Below are the code and all the weights of a small trained network. Each question names an input and a target symbol and asks about switching units off, where a switched-off unit gives its printed mean instead of its output.

import numpy as np


def w(rows, s, z=0):
    codes = np.array(rows[::2]) - 128.0
    scale = np.full(codes.shape[1], s)
    scale[-1] = z or s
    return codes * scale


def norm(h):
    return h / np.sqrt((h * h).mean(-1, keepdims=True) + 1e-5)


def f(y):
    return np.maximum(y, 0)


def softmax(a):
    e = np.exp(a - a.max(-1, keepdims=True))
    return e / e.sum(-1, keepdims=True)


def log_softmax(a):
    a = a - a.max(-1, keepdims=True)
    return a - np.log(np.exp(a).sum(-1, keepdims=True))


def net(x, mask):
    ids = ['δεηθλξπστφ'.index(c) for c in x.split()]
    T = len(ids)
    res = E[ids] + P[:T]
    r = norm(res)
    for j in range(3):
        rows = slice(4 * j, 4 * j + 4)
        q, k, v = (r @ M[0][rows].T for M in (Q, K, V))
        z = softmax(np.where(np.tri(T) > 0, q @ k.T / 4**0.5, -1e9)) @ v
        o = O[0][rows]
        res = res + np.where(mask[j], z, o[:, -1]) @ o[:, :-1]
    y = f(norm(res) @ A[0][:, :-1].T + A[0][:, -1])
    res = res + np.where(mask[3:11], y, B[0][:, -1]) @ B[0][:, :-1]
    return log_softmax(norm(res)[-1] @ U[:, :-1].T + U[:, -1])


Q, K, V, O, A, B = {}, {}, {}, {}, {}, {}
E = w([
[127,100,107,131,157],'δ',
[136,130,157,105,113],'ε',
[173,161,129,108,148],'η',
[146,163,114,96,160],'θ',
[98,98,142,108,83],'λ',
[116,105,2,112,121],'ξ',
[102,149,151,122,121],'π',
[100,116,134,134,138],'σ',
[119,68,138,112,98],'τ',
[96,134,118,138,160],'φ',
],0.0043)
P = w([
[134,130,114,136,123],'0',
[176,124,171,187,119],'1',
[143,112,160,165,149],'2',
[104,123,63,51,134],'3',
[126,157,107,144,87],'4',
[187,126,154,215,112],'5',
[141,86,190,133,175],'6',
[86,118,107,25,154],'7',
[127,178,67,160,53],'8',
[194,141,123,254,86],'9',
[140,66,218,113,200],'10',
[88,109,152,15,173],'11',
],0.0034)
Q[0] = w([
[128,164,164,151,140],'h1',
[129,145,105,110,128],'h1',
[118,105,133,115,125],'h1',
[124,176,156,125,100],'h1',
[162,71,124,103,165],'h2',
[94,132,133,82,131],'h2',
[122,128,87,141,117],'h2',
[94,107,123,69,145],'h2',
[93,126,98,37,134],'h3',
[177,114,176,191,142],'h3',
[149,182,101,248,70],'h3',
[109,84,181,98,194],'h3',
],0.012)
K[0] = w([
[103,84,116,59,132],'h1',
[138,108,158,141,97],'h1',
[135,128,113,138,145],'h1',
[104,83,142,90,145],'h1',
[133,205,94,121,66],'h2',
[178,121,111,227,118],'h2',
[132,112,196,107,106],'h2',
[180,167,104,228,74],'h2',
[216,114,132,255,112],'h3',
[47,187,82,17,126],'h3',
[91,73,180,28,228],'h3',
[125,169,46,146,32],'h3',
],0.008)
V[0] = w([
[85,77,147,95,110],'h1',
[126,80,143,32,111],'h1',
[107,88,166,87,198],'h1',
[161,107,111,243,140],'h1',
[138,154,92,177,161],'h2',
[124,50,104,123,199],'h2',
[75,128,148,98,143],'h2',
[149,108,155,174,164],'h2',
[201,12,128,180,116],'h3',
[251,153,163,85,148],'h3',
[118,162,223,116,192],'h3',
[144,109,156,133,4],'h3',
],0.0039)
O[0] = w([
[105,64,124,159,157,77],'h1',
[154,70,94,134,178,9],'h1',
[222,50,149,185,161,136],'h1',
[105,185,209,139,65,227],'h1',
[96,73,55,185,176,210],'h2',
[178,97,140,97,161,136],'h2',
[114,164,158,58,149,117],'h2',
[174,101,54,135,109,178],'h2',
[244,102,157,236,153,99],'h3',
[74,100,222,229,120,62],'h3',
[98,123,236,63,200,137],'h3',
[166,254,154,189,34,55],'h3',
],0.0029,0.0011)
A[0] = w([
[222,221,121,108,198,123],'n1',
[164,133,83,112,139,63],'n2',
[168,205,133,120,170,169],'n3',
[168,94,211,63,104,110],'n4',
[121,168,48,138,49,156],'n5',
[84,156,126,162,119,228],'n6',
[159,234,140,211,70,128],'n7',
[79,30,146,108,3,3],'n8',
],0.0045,0.0024)
B[0] = w([
[213,75,226,37,60,226],'n1',
[80,154,212,156,24,157],'n2',
[143,149,190,22,90,217],'n3',
[65,137,53,195,159,209],'n4',
[121,113,16,191,76,210],'n5',
[151,107,113,159,44,254],'n6',
[130,175,100,107,252,250],'n7',
[236,136,252,32,30,178],'n8',
],0.0037,0.0021)
U = w([
[235,10,124,207,181,48],'δ',
[109,248,194,199,186,252],'ε',
[76,67,212,222,100,168],'η',
[96,77,201,147,120,209],'θ',
[200,196,80,101,120,19],'λ',
[155,128,3,189,59,182],'ξ',
[11,232,127,55,28,45],'π',
[173,78,151,53,75,70],'σ',
[224,144,122,143,152,34],'τ',
[61,42,53,56,222,186],'φ',
],0.0077,0.0025)

Each question gives the input, a string of symbols that net reads in full, and the target symbol t.
The units are the heads (4 rows each of Q, K, V and O) and the neurons (one row each of A and B). Each row of codes is followed by its name. A weight is (code - 128) times the scale printed after its matrix; where a second scale follows, it is the last column's (O, A, B and U).
mask holds one flag per unit, heads first, then neurons. A switched-off unit (its flag False) gives its mean, the last column of its rows in O or B, instead of its output. The means were averaged over made-up inputs and are rounded, as every weight is.
A unit's drop is (log p(t) with every unit on - log p(t) with that unit switched off) / (log p(t) with every unit on - log p(t) with every unit switched off).
The circuit of an input: a set's keep is (log p(t) with only the set's units on - log p(t) with every unit switched off) / (log p(t) with every unit on - log p(t) with every unit switched off). Starting from all 11 units, units are removed one at a time, each time the one whose removal leaves the highest keep (on an exact tie, the one counted first), for as long as the keep stays at least 0.8.
units of the circuit, in order: the units of the circuit, biggest drop first
top k neurons: the k neurons with the biggest drops, biggest first
which heads matter: for each layer, one digit per head in row order, 1 if its drop is at least 0.15 and else 0, layers parted by /
drop of u: that unit's drop, to one decimal
input η ε ε φ π δ π θ φ π ε ξ, target ξ: which heads matter	001
input φ φ σ σ φ, target σ: which heads matter	001
input φ ε π π θ φ θ φ ε φ δ, target ε: units of the circuit, in order	(h3, n7, h2)
input φ ξ π φ, target ξ: units of the circuit, in order	(h3)
input ε φ π π π ξ φ σ, target ξ: which heads matter	001
input φ φ π τ δ σ φ, target δ: units of the circuit, in order	(h3, n5)
input π ξ λ π ξ φ π η φ π φ δ, target π: which heads matter	111
input ε η σ θ δ, target σ: which heads matter	001
input φ θ π ε ε σ, target ε: units of the circuit, in order	(h2, n7)
input φ σ π ξ ε φ σ π η π ε, target η: units of the circuit, in order	(h3, n4)
input φ η φ δ ε σ φ δ φ φ, target δ: units of the circuit, in order	(h3, h2)
input ξ ε φ π η φ σ φ τ ξ τ ε, target ξ: which heads matter	011
input δ π φ λ ε ε δ φ φ δ δ, target φ: units of the circuit, in order	(h3, n1, n8)
input ξ ε φ φ ε φ ε π θ σ, target π: which heads matter	011
input ε ξ ε φ σ δ, target φ: which heads matter	001
input π φ ε δ ε φ φ η λ ε, target η: units of the circuit, in order	(h3)
input δ ε δ π φ π, target π: which heads matter	011
input φ φ η φ ε φ φ π ξ π λ ε, target π: top 2 neurons	(n4, n7)
input φ φ ε η λ λ ξ φ, target λ: top 2 neurons	(n7, n5)
input λ π ε φ ε σ π ε φ ε, target ε: top 2 neurons	(n4, n5)
input η δ θ ε, target δ: units of the circuit, in order	(h3)
input ξ φ ε φ ε ξ ε π ε, target ε: top 2 neurons	(n7, n4)
input π λ π δ ξ φ π, target ξ: drop of h3	0.8
input δ η η φ π, target η: drop of h3	1.2
